Below are the code and all the weights of a small trained network. Each question names an input and a class and asks about switching units off, where a switched-off unit gives its printed mean instead of its output.

import numpy as np


def w(rows, s, z=0):
    codes = np.array(rows[::2]) - 128.0
    scale = np.full(codes.shape[1], s)
    scale[-1] = z or s
    return codes * scale


def f(y):
    return y / 2 * (1 + np.tanh(0.7978845608 * (y + 0.044715 * y**3)))


def log_softmax(a):
    a = a - a.max(-1, keepdims=True)
    return a - np.log(np.exp(a).sum(-1, keepdims=True))


def net(x, mask):
    res = np.array(x, float).reshape(1, 6) / 4 @ E
    y = f(res @ A[0][:, :-1].T + A[0][:, -1])
    res = res + np.where(mask, y, B[0][:, -1]) @ B[0][:, :-1]
    return log_softmax(res[-1] @ U[:, :-1].T + U[:, -1])


A, B = {}, {}
E = w([
[151,132,180,47,163,65,189,166,139],'x0',
[75,2,105,87,147,51,113,41,123],'x1',
[33,187,173,169,237,50,205,67,191],'x2',
[166,104,35,98,177,89,177,132,20],'x3',
[131,29,154,186,187,211,201,102,186],'x4',
[57,133,207,146,101,151,238,91,79],'x5',
],0.0095)
A[0] = w([
[109,213,159,150,108,115,138,114,139,180],'N0',
[89,154,108,150,159,168,142,141,174,163],'N1',
[126,136,59,99,123,92,3,132,115,215],'N2',
[24,48,165,94,121,90,183,106,144,158],'N3',
[64,113,142,125,135,156,175,119,149,211],'N4',
[129,130,67,121,138,104,172,151,72,254],'N5',
[128,129,143,203,138,149,146,168,174,128],'N6',
[128,79,54,120,109,178,91,111,92,232],'N7',
[154,98,101,118,157,138,195,136,135,215],'N8',
[96,244,143,145,143,104,172,121,111,172],'N9',
[156,132,122,149,65,135,44,159,113,148],'N10',
[168,92,181,138,96,180,95,157,134,253],'N11',
[122,120,122,202,155,171,112,91,165,218],'N12',
[198,127,137,119,140,172,184,175,105,191],'N13',
[99,136,143,199,143,160,104,130,189,139],'N14',
[72,194,123,165,106,99,164,145,154,214],'N15',
[102,125,144,152,154,244,85,115,193,188],'N16',
[124,150,65,80,164,56,103,147,134,221],'N17',
[151,157,170,180,169,145,119,117,193,185],'N18',
[124,170,189,95,105,129,160,214,139,224],'N19',
],0.013,0.0029)
B[0] = w([
[37,155,182,143,110,131,119,217,71,192],'N0',
[183,136,160,149,87,36,172,147,115,174],'N1',
[149,162,103,73,98,89,2,128,116,244],'N2',
[87,164,69,85,203,120,161,25,145,248],'N3',
[123,196,129,133,184,112,143,89,124,199],'N4',
[145,75,107,141,206,142,129,191,107,205],'N5',
[176,149,123,160,121,108,187,180,180,180],'N6',
[79,56,40,147,71,166,108,124,105,215],'N7',
[218,93,145,138,192,135,137,80,76,181],'N8',
[27,105,235,112,169,82,151,168,86,222],'N9',
[55,160,97,76,94,149,125,121,139,215],'N10',
[129,212,112,87,78,196,181,133,171,202],'N11',
[148,196,64,191,155,87,161,143,92,191],'N12',
[177,71,168,150,103,188,141,123,125,192],'N13',
[160,215,98,163,99,32,188,162,132,191],'N14',
[68,116,178,133,132,44,114,148,98,199],'N15',
[177,218,84,153,90,109,178,174,110,211],'N16',
[202,82,152,97,191,74,27,179,182,216],'N17',
[174,147,150,204,103,103,175,121,156,197],'N18',
[98,150,181,79,141,203,147,161,201,198],'N19',
],0.0087,0.017)
U = w([
[121,113,103,105,195,85,167,16,153,233],'0',
[60,122,240,147,164,104,132,173,97,85],'1',
[151,138,190,97,110,233,160,170,198,143],'2',
[183,120,141,99,162,85,7,166,183,186],'3',
[200,35,197,170,135,76,162,144,154,16],'4',
[85,113,58,119,29,161,94,135,105,49],'5',
[181,21,84,174,196,172,138,164,53,252],'6',
[179,172,129,207,121,86,177,158,160,67],'7',
],0.011,0.0022)

Each question gives the input, the list of numbers given to net, and the class t.
The units are the neurons (one row each of A and B). Each row of codes is followed by its name. A weight is (code - 128) times the scale printed after its matrix; where a second scale follows, it is the last column's (A, B and U).
mask holds one flag per neuron, in row order. A switched-off neuron (its flag False) gives its mean, the last column of its row in B, instead of its output. The means were averaged over made-up inputs and are rounded, as every weight is.
A unit's drop is (log p(t) with every unit on - log p(t) with that unit switched off) / (log p(t) with every unit on - log p(t) with every unit switched off).
The circuit of an input: a set's keep is (log p(t) with only the set's units on - log p(t) with every unit switched off) / (log p(t) with every unit on - log p(t) with every unit switched off). Starting from the 12 units with the biggest drops (on a tie, the unit counted first), units are removed one at a time, each time the one whose removal leaves the highest keep (on an exact tie, the one counted first), for as long as the keep stays at least 0.8.
units of the circuit, in order: the units of the circuit, biggest drop first
top k neurons: the k neurons with the biggest drops, biggest first
drop when u is switched off: that unit's drop, to one decimal
input [-2,-8,8,-7,-5,3], class 1: units of the circuit, in order => N9
input [-5,5,-5,0,7,4], class 0: top 3 neurons => N3; N2; N0
input [7,-7,-1,2,-2,-4], class 2: top 2 neurons => N19; N13
input [-6,-8,-5,8,-5,7], class 5: top 4 neurons => N10; N7; N8; N17
input [-6,-7,-4,-7,-5,7], class 2: top 4 neurons => N11; N19; N16; N10
input [-3,2,-7,-6,-6,-8], class 5: top 2 neurons => N10; N7
input [-4,-2,5,-3,1,6], class 7: top 3 neurons => N14; N16; N12
input [-5,6,-3,8,-6,5], class 6: top 3 neurons => N5; N7; N11
input [8,-1,2,8,-7,2], class 1: top 3 neurons => N9; N2; N19
input [-1,-5,0,6,8,-4], class 6: top 2 neurons => N8; N13
input [3,0,1,-8,-1,1], class 7: top 2 neurons => N14; N18
input [2,2,2,4,-1,-1], class 3: top 2 neurons => N17; N7
input [7,-1,-8,-6,-6,-2], class 2: top 3 neurons => N19; N11; N10
input [1,2,-6,4,-2,1], class 5: units of the circuit, in order => N7
input [3,-7,-6,6,1,0], class 2: top 2 neurons => N19; N11
input [-7,8,-2,3,-8,1], class 3: top 2 neurons => N17; N2
input [7,-1,7,-3,-7,-6], class 1: drop when N15 is switched off => 0.2
input [2,-3,3,-1,-5,-3], class 1: drop when N0 is switched off => 0.2
input [-2,-2,6,7,3,-8], class 3: drop when N4 is switched off => 0.0
input [7,6,5,-6,0,-6], class 0: drop when N2 is switched off => 0.1
input [-1,-2,-7,1,6,8], class 2: units of the circuit, in order => N11
